[ 44.1  56.3  48.4 -47.1 -58.1  51.4  37.3]: 37.3, 44.1

[[ 57.7 -34.7 -56.3 -30.0  28.8  25.9 -44.4]
 [ 49.0 -51.8 -42.7 -31.0  50.2  56.8 -10.4]
 [-26.6  59.3 -14.7  25.5 -33.4  10.1  35.1]]: -44.4, -26.6

[-43.9 -26.4 -72.6  -8.1  25.9]: 25.9, -43.9

[ 64.5 -42.5  46.9  36.7  59.8 -19.8 -20.2]: -20.2, 64.5

[[-60.1 -47.9 -19.2  42.5]
 [-38.1 -42.0 -56.1  18.5]
 [-37.0 -39.4 -55.6  14.9]]: 42.5, -37.0

[ 45.6  55.2 -47.5 -26.3]: -26.3, 45.6

[-10.7  -8.6 -13.5  60.3   0.1]: 0.1, -10.7

[58.5 38.7 55.5 27.3 36.9 13.0]: 13.0, 58.5
---
[[-21.1 -37.7  -2.8 -10.9 -11.4]
 [-14.7  72.5  20.9  44.8   6.9]
 [ 77.4  25.1 -21.7 -31.3  27.9]]	-37.7

[[ 34.4  -2.3   4.3 -15.4 -54.2 -12.8  11.0]
 [-43.0   6.6   1.0  12.6  56.8  20.4 -43.2]
 [-26.9  10.3 -37.0  12.4  59.7  38.5  36.7]]	-2.3

[[  3.3   4.4  25.1 -14.3 -42.8  17.2   6.9]
 [ 42.9  -9.3 -16.2   0.0  56.7  26.9  10.5]
 [-10.8 -15.2   6.6  -6.2 -23.2 -26.1  12.4]]	4.4

[[ -5.6 -12.7  32.4  64.4]
 [-13.7 -39.4 -15.3 -13.0]
 [ -6.2 -20.0   2.0 -31.6]]	-12.7

[[-24.4   2.3 -29.1 -49.7]
 [-20.0   2.8  13.2 -40.0]
 [ 14.7  58.6 -29.2   0.0]]	2.3

[[ 64.3 -28.8  16.7 -26.5  22.5  58.1]
 [ -4.4 -12.7  54.3 -20.8 -39.2   2.5]
 [ 49.2  20.6 -18.5 -47.1  21.4  62.7]]	-28.8

[[ -6.8 -18.5   1.8  10.2 -38.6  26.8  24.2]
 [-41.1 -21.4   1.8  10.2 -64.0  16.7  47.8]
 [-20.5 -32.9  48.1  24.8  -6.0  49.7  -5.2]]	-18.5

[[-22.1  -6.4  63.8  10.5  -5.8  -0.7]
 [ 25.7  17.8  12.6  31.0   2.4 -55.2]
 [ 15.2  17.8 -53.5 -35.1  -5.8  56.2]]	-6.4

[[  4.8 -41.5 -15.8  76.6]
 [  5.3  14.8 -11.8  -4.7]
 [-40.8  -6.8  27.5 -23.6]]	-41.5

[[ 45.8  46.1  45.1  -3.4   3.7]
 [ 72.2  39.5 -73.0  39.1  54.7]
 [-17.6 -24.1  33.7 -55.4 -66.1]]	46.1
---
[  -5.6   82.9  118.3  -34.5 -138.1] gives 118.3
[ 0.170  0.072  0.004 -0.129  0.167] gives 0.004
[ -63.7  140.9 -114.0  -41.3 -188.2] gives -114.0
[ 1.498  1.755 -1.314  0.611 -0.103] gives -1.314
[ 0.031  0.133  0.083  0.125 -0.098] gives 0.083
[ 0.18 -0.14 -0.15 -0.11  0.08] gives -0.15
---
[-66.8  36.6  11.2 -11.2 -13.5 -60.7 -29.8] --> 36.6, 11.2

[[-56.5  55.4  -7.2  33.4 -73.9]
 [ -1.1 -53.3  75.7  -7.3  31.6]
 [ 16.4   0.2  -4.6 -43.0 -37.9]] --> 75.7, 55.4

[ -7.0 -76.6  -9.5 -22.0   6.4  68.2] --> 68.2, 6.4

[[-40.1  -2.1   9.9  36.5 -21.0   2.9  33.9]
 [ 18.7   1.9  28.6  64.1  47.1   1.6 -56.3]
 [ 16.6  -7.3  16.3 -29.7   1.2  -4.0   9.7]] --> 64.1, 47.1

[-17.4 -42.5  33.2 -55.9 -14.5 -40.9] --> 33.2, -14.5

[-43.1 -19.0 -74.8 -13.9 -56.8  39.8 -47.7] --> 39.8, -13.9

[[ 69.3  18.8 -16.5   3.6 -35.0 -46.5]
 [ -6.4 -68.0 -63.2  64.0  43.7   1.0]] --> 69.3, 64.0

[-27.3 -48.7  43.5  71.6  31.7 -17.8] --> 71.6, 43.5
---
[[ 0.23  0.01 -0.14 -0.06  0.16  0.12  0.07]
 [ 0.11  0.05 -0.06 -0.07 -0.14 -0.01  0.04]] gives -0.01

[-1.411  1.372 -1.487 -0.764 -1.362] gives -0.764

[[-0.02  0.02  0.23 -0.08  0.08]
 [-0.12  0.18  0.10 -0.09  0.08]
 [ 0.00  0.02  0.19 -0.08  0.05]] gives -0.08

[-1.613  0.143  0.392  1.745 -0.263 -0.203] gives -0.263

[-0.07  0.12 -0.13 -0.08 -0.04  0.10 -0.08] gives 0.10

[ -64.6 -157.3 -117.2  118.2 -190.2  -72.7] gives -190.2

[  6.417   6.350  -8.990  10.960 -13.024] gives 10.960
---
(-17.328, 3.904, 4.594, 15.589, 11.201, -4.865) --> 15.589
((-0.882, 7.420, 0.377, -9.752, -4.773, 14.043), (-19.649, -17.057, -5.452, -4.773, -1.013, -4.773)) --> -9.752
(-1.492, 1.027, 0.000, -1.620, -0.733, 0.505) --> -1.620
(1.248, -0.242, -1.206, 1.523, 1.348, 1.108) --> 1.523
((-117.573, 170.918, -176.475, 117.112, 83.579, 185.159), (52.591, -15.528, 84.667, -101.999, -166.766, -70.109)) --> 117.112
(98.67, -31.49, 85.49, 153.25, -171.79, -145.61) --> 153.25
(186.71, -116.30, 166.45, -123.17, 80.25, 14.00) --> -123.17
(-74.94, 33.93, -49.73, -185.90, 194.30, -8.33) --> -185.90
((-22.21, 43.18, -203.13, -27.03, 63.05, -60.23), (-77.31, -140.78, 134.60, -141.43, -175.84, 4.14)) --> -27.03
---
((4, 3, 4, 4, 2, 4), (5, 4, 5, 5, 4, 6), (8, 4, 6, 8, 1, 5)) gives 4
((5491, 4320, 5347, 4379, 4550, 5124), (5424, 9031, 2829, 7241, 8073, 3024), (5736, 4250, 5507, 4274, 4502, 5190)) gives 5124
((-8, 47, -17, -1, -38, 23), (42, -2, 49, 21, 20, 24), (44, 2, 35, 2, 45, 37)) gives 23
((31, 124, 71, 109, 91, 26), (69, 98, 82, 95, 89, 67), (192, 88, 179, 47, 138, 47)) gives 26
((6, 7, 3, 3, 3), (5, 6, 3, 2, 3), (5, 7, 3, 2, 3)) gives 3
((447, 459, 902, 171), (375, 422, 687, 182), (508, 505, 456, 865)) gives 171
((103, 89, 106, 79, 30), (86, 116, 78, 140, 28), (70, 100, 118, 49, 200)) gives 30
((23, 19, 20, -31), (18, 19, 20, 40), (21, 18, 20, 43)) gives -31
---
7217,5741,5590,3220,6877,8857 => 7217, 8857

25,-39,-20,8,11 => 25, 11

-115,338,536,556,-12
-235,-133,-17,262,-770
=> -115, -770

41,55,41,58,5,77
49,64,57,58,2,73
59,74,75,59,7,65
=> 41, 65

14,28,71,60,66,29,38
38,57,87,23,49,28,40
44,30,42,72,58,22,27
=> 14, 27

10,2,-31,38,4 => 10, 4
---
Input:
[[122, 44, 159, 95, 89, 237, 12],
 [61, 70, 81, 95, 89, 61, 95],
 [20, 12, 141, 91, 80, 53, 54]]
Output: 95, 237

Input: [84, 15, 62, 38, 20]
Output: 62, 84

Input:
[[123, -403, -258, 91, -232, 264, -309],
 [161, -91, -67, -331, 366, -8, -50],
 [297, -632, -15, -423, 564, -134, -97]]
Output: -331, 564

Input: [250, 23, 149, 231, 177]
Output: 149, 250

Input: [4, 7, 6, 0, 4]
Output: 6, 7

Input: [203, 215, 103, 929, 142, 609, 828]
Output: 929, 929

Input: [2479, 7171, 1352, 8250, 3410]
Output: 1352, 8250
---
array([-0.157,  0.161, -0.100, -0.073, -0.119,  0.181, -0.076]) -> 0.181

array([[ 1.139,  0.399, -1.087,  1.629],
       [-1.416,  1.874, -0.088,  0.240],
       [-1.799,  1.087,  0.423, -0.510]]) -> 1.874

array([ 113.5,   -1.0,  -66.5,  -48.1,   -7.6, -154.6,  -28.6]) -> 113.5

array([[  51.492,  115.757,  115.548,  113.675,  -48.740,  -29.962,
         120.910],
       [  10.019,   91.865,   44.684,  109.238,  117.708,   41.988,
         -20.056],
       [ -15.634,  142.917,  -93.183,  133.172, -195.550,   40.061,
         167.695]]) -> 167.695

array([ 0.01,  0.14, -0.09,  0.04]) -> 0.14

array([-0.7, -1.5,  1.2, -1.2]) -> 1.2
---
Q:
[[ 607 -638  448 -226]
 [ 516 -638  460 -135]
 [-217  -16 -103 -500]]
A: 607, 516

Q: [163  32 237 173]
A: 237, 173

Q: [-36  13  31 -37 -12  18]
A: 31, 18

Q: [40 42 22 89 75 72 52]
A: 89, 75

Q: [  5 -41  46   8 -14 -14]
A: 46, 8

Q: [109 351 761 375 317 486]
A: 761, 486

Q: [ 948 -888  211 -668  313   86 -796]
A: 948, 313

Q:
[[ 25  43  41  20  11  44  35]
 [-19  29  36 -26  20  45 -34]]
A: 45, 44

Q:
[[ 6 64 81 82 53]
 [11 77 72 83 53]]
A: 83, 82
---
[-43.5  -4.3  -1.2  70.7] yields 70.7

[ 31.8  70.2 -56.7  38.6  43.6] yields 38.6

[[ -7.0 -32.4  17.0  -3.4  19.3 -25.6  11.8]
 [ -4.1 -15.7   9.8 -21.3  -3.0  -2.8  59.5]] yields -3.4

[  3.0  17.8 -70.7 -43.9 -18.5 -27.1  36.3] yields -43.9

[[ 13.7 -58.0  15.0  33.1 -66.6 -70.4]
 [ -3.7  17.9  14.3  -2.2  16.6  18.5]
 [ 55.2  -0.4 -25.8  40.3   3.3  46.6]] yields 33.1

[-57.3  14.4 -74.9 -40.6   9.4  30.0] yields -40.6

[ 10.3 -29.5  -2.8 -71.8] yields -71.8

[ -0.9 -23.9  16.2  -9.1 -13.7 -54.8] yields -9.1

[[-13.3  26.0  11.4  65.3 -23.8 -23.1  38.9]
 [ 21.0 -15.6  19.5   7.7 -33.2  21.4  -7.8]] yields 65.3
